What each symbol does to the objects:
from | ra zi
J497 | J215 J303
J749 | J455 J32
J855 | J122 J327
J528 | J124 J226
J327 | J32 J215
J682 | J949 J330
J935 | J66 J74
J79 | J341 J783
J226 | J939 J528
J12 | J667 J855
J471 | J743 J433
J737 | J327 J471
J786 | J873 J73
J322 | J122 J109
J433 | J433 J79
J873 | J684 J692
J481 | J12 J667
J626 | J884 J949
J303 | J749 J455
J692 | J728 J331
J66 | J363 J330
J363 | J330 J459
J73 | J692 J728
J112 | J322 J162
J667 | J617 J949
J215 | J673 J323
J730 | J308 J322
J308 | J471 J570
J455 | J32 J632
J728 | J331 J528
J834 | J617 J449
J961 | J547 J449
J341 | J743 J692
J331 | J124 J124
J162 | J786 J873
J673 | J323 J855
J949 | J303 J749
J109 | J570 J471
J409 | J855 J737
J323 | J746 J673
J570 | J162 J743
J783 | J112 J97
J459 | J449 J834
J746 | J730 J308
J330 | J935 J449
J547 | J784 J74
J784 | J74 J961
J32 | J632 J409
J449 | J834 J617
J74 | J617 J481
J632 | J855 J497
J97 | J162 J786
J743 | J323 J684
J617 | J626 J884
J939 | J935 J626
J884 | J547 J226
J122 | J109 J570
J124 | J226 J939
J684 | J79 J341

The rows follow the links: the fewer symbols apart two objects are, the more alike their rows tend to be.

Each row is also shifted at random along 6 hidden directions that mean nothing.

Some objects, each with a row of numbers:
J884 [48, 26, 22, -5, -8, 4, -54, 0, 0, -14, 5, 9, 31, -41, -51, 31, -9, 21, -25, -3, -12, -1, -3, 10, 43, 23, -19, -27, 13, 10, -42, -13, 38, 39, 57, 35, -36, 4, -16, 12, -6, -28, 43, -12, 64, 41, 31, -41, 38, 30, 29, 0, -7, -18, 35, -4, -19, -7, 23, 35, -32, -25]
J341 [-30, -31, 12, 26, -38, -7, 66, 12, -51, 22, 18, 2, 25, 9, -23, 29, 0, 24, -1, -39, -37, -39, 12, 45, -22, -22, 20, -5, -24, 35, 23, 46, -16, -6, -15, 17, -38, 5, 1, -24, -12, 16, -34, 3, 36, 0, 15, -23, 72, -56, -14, -19, 22, -19, 7, 33, 20, -2, -21, -58, -31, 24]
J667 [29, 1, -48, 16, -4, -22, 42, -50, 18, -26, -31, -16, -78, -7, -25, 13, -46, 57, 8, 11, 70, 42, 3, -42, -58, 6, -36, 3, -1, 38, 17, -60, 16, 27, -26, 16, 2, 27, -30, -5, -20, 11, -7, 7, -40, 21, 7, 37, 11, -11, 4, -12, -5, -27, -6, -4, 17, -31, -8, 42, -43, -50]
J331 [5, 31, 22, -12, -20, 5, 12, -58, 32, -10, 19, 1, 6, -39, -39, 13, -55, 56, 9, 23, 14, 8, -10, -41, -59, 43, -48, 11, 10, 2, -33, -63, 27, 42, 16, 50, 29, -20, -10, -46, -30, -24, -20, -7, 9, -9, 42, -9, 20, -10, -14, 17, 26, -35, 42, -3, 9, -3, -31, 95, -19, -8]
J162 [1, -22, 9, -12, 0, -27, -30, 27, 23, -13, -16, 16, -7, 8, 10, -20, -40, 19, 8, 44, 4, -13, -29, 9, 0, 23, -37, 37, -28, 9, -52, -7, 27, 14, 18, 13, 51, -14, -22, -7, 4, -72, 8, -22, 19, -14, 46, 7, -41, 20, -27, 11, -42, 1, 17, -15, -38, 16, 15, 80, -4, 29]
J746 [-37, -3, 0, -8, -8, 17, 44, 14, 4, 30, 12, 13, 10, 6, -60, -4, 16, -6, -1, -14, -10, 5, 39, 47, 39, -19, 36, -24, -18, 14, -37, -19, 39, 53, 15, 21, -21, 3, 6, 18, 8, -22, -4, -54, 6, 33, 12, -28, 50, 16, 44, 9, -8, -1, 24, -18, 9, 30, -49, -9, -18, 17]
J109 [20, 8, -2, 5, 32, -11, -56, 14, 21, 37, 10, 8, 14, -25, 7, -57, -36, 16, 25, 17, 19, 0, -11, 28, 31, -14, -2, -3, 2, -24, -38, 5, 1, -32, -25, -11, 2, -16, -13, -9, 19, -21, -2, -26, -25, -13, -1, -16, -6, 2, 23, 19, -31, 10, 36, -40, -35, -31, 22, 84, -9, -8]
J66 [21, -3, 30, -32, -15, -13, -15, -3, 23, -7, 27, -19, -3, 12, 58, -23, -14, -27, 44, 18, 24, 1, -41, -27, -1, -14, 17, -16, 39, -18, 43, 31, -15, -36, 0, -88, 21, -12, 10, 20, 27, 29, -12, 0, -57, -19, -46, 2, -37, -32, -19, -18, -2, 39, -35, 5, 16, -23, 33, 3, 35, 11]
J433 [-13, -6, -18, 36, -2, -8, 3, 24, -56, 3, -9, 32, 32, 8, -10, 8, -6, 35, -37, -23, -29, -69, 29, 65, 2, -49, 16, -12, 7, 32, 22, 48, -11, -22, -42, 12, -62, 45, 6, -5, -61, 33, -14, 47, 59, 12, 2, -4, 23, 23, 20, 13, -12, -28, -8, -22, 20, -22, 7, -44, -39, -38]
J528 [28, 37, 22, -12, 1, 10, -49, -43, 13, 22, 28, 0, 39, -45, 13, -1, -43, 38, 11, 3, 1, 6, -35, -32, -24, -7, -31, 1, 27, -9, -26, -25, 7, 0, -5, 4, -2, -30, -3, -23, -3, 4, 4, 21, 14, -12, 13, -42, -20, -21, 0, 17, 15, -33, 13, -16, 4, -39, 17, 54, -25, -20]
J327 [-38, 7, -35, 5, 22, 21, 33, -40, -16, 13, -5, -23, -2, 14, -28, -8, 59, -31, 2, -22, 2, 25, 46, -30, -11, -17, 31, 29, 7, 7, 22, -11, -25, -17, -58, 35, -26, 6, 3, -19, -13, 48, -9, 33, -61, 4, -28, 39, 46, -11, 30, 2, 48, -20, -10, 6, 28, 10, -45, -53, 10, -22]
J949 [14, 4, -25, 7, 14, -1, 32, -50, 3, -8, -15, 10, -46, 3, 2, -1, -1, 23, -17, 0, 61, 36, -12, -56, -34, 19, 2, -12, 20, 36, -22, -30, 12, 30, -8, 4, -4, 12, -16, 6, 4, 22, -25, 4, -3, 10, -14, 1, 13, 14, -13, -25, -12, -2, -29, -35, 13, -34, -18, 9, -21, -47]
J481 [40, 5, -29, 17, -14, -18, 56, -12, 44, -38, -19, -30, -82, -13, -16, 24, -35, 32, 32, 1, 45, 48, 8, -35, -42, 59, -45, -22, -29, -18, 27, -41, 15, 14, 27, 4, 32, -1, 5, -12, 28, -35, -23, -49, -30, -18, 23, 39, 14, -39, -11, -29, 18, 21, 29, 46, -16, 16, -6, 43, -3, 24]
J124 [12, 23, 24, -19, -28, 20, 9, -26, -1, 36, 34, 14, 19, -48, 7, 26, -68, 74, -29, -23, -51, -16, -21, 3, -56, -14, -15, -23, -16, 10, -6, -4, -7, 14, 17, 25, -1, -15, 19, -31, -33, -16, -3, 13, 57, -10, 35, -17, 12, -16, 0, 3, 19, -67, 29, 10, 17, -27, 9, -6, -49, -9]
J737 [-7, 20, -19, 17, 43, -19, -5, -24, 29, -15, -14, -13, -12, -21, -3, -31, -30, 22, 20, 11, 40, -6, 21, -31, -31, 33, -21, 36, 25, -21, 25, -15, -17, -13, -56, 29, 28, -1, 5, -31, -21, 10, -10, 5, -43, -20, -12, 42, -13, -1, 1, 26, 25, -4, 32, -17, -17, -4, -25, 72, -1, -32]
J12 [12, -17, -50, 11, -27, 16, 89, -6, -6, 9, 2, -27, -65, 12, -27, 27, 26, 5, 15, -36, -12, 48, 32, -3, -28, -10, 9, -29, -50, 10, 38, -12, -9, -15, 4, 10, -18, 18, 10, -14, 13, -2, -33, -13, -36, -6, 11, 44, 65, -42, 24, -45, 40, -6, -1, 71, 29, 8, -7, -65, -11, 20]
J303 [4, 1, -7, -1, 30, 5, -7, -10, -20, 36, 0, 14, -17, -22, 94, -7, -35, 36, -20, -37, 5, -13, -40, -31, -49, -4, 18, 3, -7, 15, 1, 45, -41, -11, -21, -16, 12, -30, 17, -3, 25, 23, 7, 8, 30, -20, -36, -7, -42, -6, -48, -31, -22, -29, -32, -17, -24, -50, 20, -46, -41, -32]
J786 [-26, -36, 5, -10, -34, 11, 12, 62, -23, -10, -18, 23, -4, 43, 27, 25, 39, -32, -33, 5, -79, -17, -3, 43, 0, -16, -7, 18, -69, 3, -1, 18, -4, -14, 38, -6, 27, 11, 12, 4, -11, -52, 4, 23, 56, -24, 47, 22, -48, 27, -19, 0, -20, 3, -27, 32, 8, 58, 29, -75, 33, 61]
J570 [-28, -21, -28, 14, -3, 28, 43, 44, -5, 12, -20, 22, -34, 49, 28, -9, 27, -42, -19, 13, -19, 23, 34, 51, 12, -25, 3, -13, -41, -42, 8, -14, -18, -36, 3, -39, 49, 33, 19, 3, -7, 6, -25, -9, -7, -25, -1, 30, -53, 21, 0, 23, -25, 42, -20, -5, 8, 37, -16, -25, 53, 32]
J97 [13, -23, 24, -13, 5, -24, -60, 35, 13, -14, -8, 15, 29, 17, -17, -25, 14, -22, 17, 41, -12, -14, -30, 14, 55, 29, -15, 29, -24, 8, -72, 0, 43, 5, 32, 15, 4, -22, -26, 7, 27, -84, 7, -15, 24, -12, 50, -24, -14, 31, -4, 0, -37, 23, 21, -6, -37, 30, 36, 62, 18, 48]
J112 [-2, -34, 2, 3, 1, -11, -18, 5, 7, 29, 5, 10, -21, 15, 1, -39, -16, 11, 17, 22, 20, 25, -23, 10, 8, -14, -6, 26, -22, 4, -49, -5, -3, -13, -8, 6, 28, -12, -39, -15, 7, -15, -12, -13, -35, -6, 11, 0, 18, -20, -16, 1, -25, 1, 11, -13, -24, -27, 2, 61, -6, 6]

From each start, follow one symbol. Which object do you reach?
Answer with the object's name.
start [-17, -41, -5, 17, -5, -13, -5, 22, -24, 2, -16, 19, -8, 34, -1, -14, 11, -7, -6, 23, 4, -7, -13, 27, 9, -21, -12, 28, -19, 20, -29, 10, 1, -17, -13, 0, 3, 14, -37, -12, -13, -6, -15, 25, 5, -3, 18, -1, 0, 4, -28, 3, -32, 8, -20, -15, -5, -2, 7, 18, 7, 2]
zi J97
start [-15, 10, -18, 5, 39, 20, 17, -29, 1, 12, -1, -8, -12, -1, 9, -13, 47, -14, -4, -19, -1, 15, 13, -53, -11, 29, 26, 18, -1, -6, -7, 10, -24, -10, -26, 33, 4, -17, 17, -17, 9, 17, -16, 9, -22, -26, -22, 22, 27, 4, -7, -17, 30, -1, 5, 2, -10, -4, -19, -29, 14, -11]
zi J409
start [-21, -14, 3, 27, 2, -20, 1, 11, -37, 21, 4, -1, 46, 5, -11, -13, -10, 10, 24, -20, 10, -40, 12, 41, 13, -44, 10, 9, 13, 21, 4, 19, 4, -6, -55, -3, -42, 4, -6, -3, 3, 34, -13, 6, -1, 9, -18, -48, 12, -32, 8, 16, 3, -4, -3, -19, 13, -10, -12, -5, -30, 3]
zi J684
start [33, 41, 26, -7, -5, 15, -22, -53, 27, 11, 31, -11, 17, -44, -7, 3, -30, 21, 12, 6, 25, 27, -31, -39, -17, 25, -32, -20, 29, -28, -26, -44, 11, 8, 19, 5, 9, -26, 0, -27, 1, 7, -10, -6, 1, -16, 9, -37, 3, -32, -8, 9, 27, -6, 27, -4, 4, -27, -2, 67, -1, -5]
ra J939
start [-42, -12, -19, 5, -19, 18, 98, 32, 12, 6, -20, 35, -74, 1, 15, 13, -62, 44, -40, -5, -8, -3, 37, 60, -61, 2, -15, -27, -36, -22, 26, -21, -5, 34, 19, -10, 76, 26, 32, -12, -36, -12, -18, -58, 25, -9, 10, 40, -33, 12, -18, 16, -24, 6, 17, -14, -2, 27, -65, 6, -16, 5]
ra J471
start [51, 35, 3, 0, 3, 7, -20, 4, 14, -49, -12, 9, -6, -10, 8, 23, 21, -23, -12, 18, 14, 15, -13, -21, 25, 46, -25, -50, 6, -31, -11, -25, 34, 9, 68, -33, 6, 9, 13, 28, 29, -26, 9, -26, 53, -8, 17, -28, -43, 35, -9, -15, -16, 52, -7, 0, -10, 23, 32, 14, 29, 14]
zi J949
start [-30, -11, 18, 5, -41, -3, 49, -2, -1, -10, -6, 2, -23, 5, 44, 36, -35, 21, -10, 0, -30, -8, -14, 0, -82, 7, -47, 22, -29, -11, 36, -14, -21, 0, 18, 2, 61, -6, 20, -43, -26, -7, -25, 21, 28, -45, 28, 18, -56, -33, -60, 10, 26, -17, -14, 39, 17, 31, -14, -21, 14, 39]
zi J331
start [27, 34, -1, -1, 70, -17, -85, -23, 9, -4, -11, 14, 37, -37, 27, -41, -25, 24, 5, 10, 31, -28, -39, -53, 10, 43, 0, 31, 29, 18, -54, 11, 10, 23, -22, 19, -10, -41, -10, 6, 26, -23, 27, -5, 31, -6, -11, -27, -30, 52, -13, -3, -32, -10, 12, -59, -52, -30, 27, 65, -30, -42]
ra J32
start [-8, 23, -39, -3, 25, -2, 9, 12, 10, -13, -18, 1, -2, -16, -11, -3, -8, 28, -2, -11, -33, -23, 36, 0, -9, 7, 4, 18, -26, 11, 14, -8, 6, 5, -29, 36, -7, 6, 28, -3, -15, -41, 14, 0, -1, -3, 21, 49, -13, 39, 47, 9, 5, -33, 23, 10, 0, 27, 6, -17, -25, -4]
ra J122
start [-28, 0, -13, -5, -8, 16, 58, 34, 17, 3, -21, 36, -45, 2, -9, 3, -45, 33, -39, 6, -12, -1, 34, 57, -20, 6, -6, -22, -37, -11, -13, -30, 22, 45, 31, 6, 54, 24, 19, 5, -25, -31, -2, -55, 34, 7, 22, 21, -29, 42, 9, 19, -35, -2, 24, -22, -5, 33, -44, 19, -4, 11]
ra J308
start [-26, 4, -28, 1, 33, 16, -1, -26, -30, 43, 1, 1, -1, 0, 48, -16, 38, -10, -19, -39, -13, 13, 3, -39, -18, -21, 42, 24, -3, 9, 6, 32, -45, -24, -53, 15, -19, -13, 16, -1, 8, 44, 7, 40, -17, -7, -41, 18, 5, -2, -7, -16, 24, -27, -34, -8, 3, -24, -2, -82, -8, -32]
ra J855
start [-12, -5, -39, 1, 12, 23, 23, 9, 18, 14, -9, 7, -36, 30, -23, -26, 32, -20, -11, 19, 7, 40, 34, 19, 22, -14, 2, -5, -22, -30, -15, -40, 3, -19, -13, 1, 22, 30, 1, -1, -17, -1, -24, -8, -40, -8, 2, 33, 5, 26, 37, 22, -6, 17, 10, -17, 9, 16, -24, 23, 36, 2]
ra J109
start [-2, 23, 16, -8, 31, -31, -31, -38, 26, 15, 14, -37, 40, -47, -23, -24, -53, 29, 70, -9, 44, -13, -13, -39, -1, 34, 3, 40, 23, 20, -32, -10, 31, 58, -34, 38, -8, -65, -10, -6, 52, -16, 27, -57, -42, 11, -15, -46, 26, -35, 6, -5, 18, -22, 45, -12, -37, -5, -28, 71, -53, 0]
zi J323
start [-12, 2, 25, -17, -38, 35, 30, -22, -8, 26, 38, -4, 38, -7, -37, 30, 25, -2, 1, -12, -60, 7, -5, -1, -10, -3, 4, -7, -29, 6, -22, -6, 7, 0, 32, 35, -22, -21, 6, -31, -8, -26, -26, 12, 26, -15, 39, -22, 58, -28, 9, -6, 45, -33, 23, 43, 29, 16, -7, -32, 4, 43]
ra J331
start [39, -4, 33, -33, -26, -3, 0, -20, 15, 15, 53, -20, 5, -12, 7, -8, -9, -4, 34, -3, 6, 10, -30, -20, 11, -21, 30, -38, 28, 8, 20, 31, -1, -17, 23, -51, -22, -18, -6, 17, 23, 23, -10, -15, -37, 4, -31, -13, 41, -39, 7, -28, 6, 10, -14, 20, 21, -46, 26, -5, -1, 0]
ra J66
